Below are the code and all the weights of a small trained network. Each question names an input and a class and asks about switching units off, where a switched-off unit gives its printed mean instead of its output.

import numpy as np


def w(rows, s, z=0):
    codes = np.array(rows[::2]) - 128.0
    scale = np.full(codes.shape[1], s)
    scale[-1] = z or s
    return codes * scale


def f(y):
    return np.maximum(y, 0)


def log_softmax(a):
    a = a - a.max(-1, keepdims=True)
    return a - np.log(np.exp(a).sum(-1, keepdims=True))


def net(x, mask):
    res = np.array(x, float).reshape(1, 2) / 4 @ E
    y = f(res @ A[0][:, :-1].T + A[0][:, -1])
    res = res + np.where(mask, y, B[0][:, -1]) @ B[0][:, :-1]
    return log_softmax(res[-1] @ U[:, :-1].T + U[:, -1])


A, B = {}, {}
E = w([
[252,180,160,160,173,145,60],'x0',
[152,185,147,192,166,37,240],'x1',
],0.013)
A[0] = w([
[88,5,124,19,28,214,82,131],'N0',
[18,62,77,23,72,191,59,127],'N1',
[94,89,119,127,134,128,205,96],'N2',
[172,101,90,39,158,187,58,254],'N3',
[127,68,127,147,109,228,172,61],'N4',
[53,163,96,102,71,17,169,134],'N5',
[87,111,156,120,177,122,124,93],'N6',
[111,133,108,142,85,130,203,130],'N7',
[130,69,116,145,164,122,153,99],'N8',
[149,215,207,236,194,78,96,192],'N9',
[200,145,224,192,176,139,122,72],'N10',
[149,168,151,157,143,32,195,127],'N11',
[105,68,131,15,115,161,131,127],'N12',
[73,148,142,199,182,2,253,172],'N13',
[64,107,143,89,86,45,216,136],'N14',
[109,124,197,171,118,14,238,151],'N15',
],0.0099,0.0061)
B[0] = w([
[95,99,108,177,25,125,107,251],'N0',
[144,90,90,219,31,165,206,249],'N1',
[101,127,208,125,147,148,160,163],'N2',
[128,120,206,171,98,69,38,221],'N3',
[158,161,126,169,118,128,133,148],'N4',
[40,78,151,79,200,103,187,188],'N5',
[179,112,153,129,128,117,126,133],'N6',
[103,111,122,69,164,128,172,163],'N7',
[120,158,153,136,134,126,149,135],'N8',
[179,176,100,67,100,201,63,226],'N9',
[201,187,129,132,116,176,96,192],'N10',
[145,119,42,104,100,169,111,205],'N11',
[115,145,104,172,99,147,138,187],'N12',
[124,78,18,39,186,134,162,247],'N13',
[83,94,161,119,181,82,174,196],'N14',
[132,103,1,14,190,93,188,221],'N15',
],0.0098,0.02)
U = w([
[183,175,218,126,142,134,64,255],'0',
[137,179,191,100,119,114,208,39],'1',
[102,112,149,170,1,128,123,168],'2',
[101,108,122,136,115,123,195,16],'3',
[105,173,179,144,173,122,159,47],'4',
[64,98,111,86,253,89,169,198],'5',
[182,149,71,88,121,153,144,136],'6',
],0.014,0.0058)

Each question gives the input, the list of numbers given to net, and the class t.
The units are the neurons (one row each of A and B). Each row of codes is followed by its name. A weight is (code - 128) times the scale printed after its matrix; where a second scale follows, it is the last column's (A, B and U).
mask holds one flag per neuron, in row order. A switched-off neuron (its flag False) gives its mean, the last column of its row in B, instead of its output. The means were averaged over made-up inputs and are rounded, as every weight is.
A unit's drop is (log p(t) with every unit on - log p(t) with that unit switched off) / (log p(t) with every unit on - log p(t) with every unit switched off).
The circuit of an input: a set's keep is (log p(t) with only the set's units on - log p(t) with every unit switched off) / (log p(t) with every unit on - log p(t) with every unit switched off). Starting from the 12 units with the biggest drops (on a tie, the unit counted first), units are removed one at a time, each time the one whose removal leaves the highest keep (on an exact tie, the one counted first), for as long as the keep stays at least 0.8.
circuit, biggest first: the units of the circuit, biggest drop first
unit that matters most: the unit with the biggest drop
k most important neurons: the k neurons with the biggest drops, biggest first
drop of u: that unit's drop, to one decimal
input [7,-6], class 0: circuit, biggest first : (N1; N3)
input [1,0], class 0: circuit, biggest first : (N1; N13; N15)
input [-8,0], class 5: unit that matters most : N5
input [4,1], class 0: 2 most important neurons : (N13; N15)
input [-1,0], class 5: 2 most important neurons : (N0; N1)
input [1,-1], class 2: 2 most important neurons : (N13; N15)
input [2,-1], class 0: 2 most important neurons : (N1; N0)
input [3,-3], class 2: drop of N15 : 0.0
input [-3,-1], class 2: drop of N15 : 0.4
input [2,0], class 0: drop of N1 : 0.2
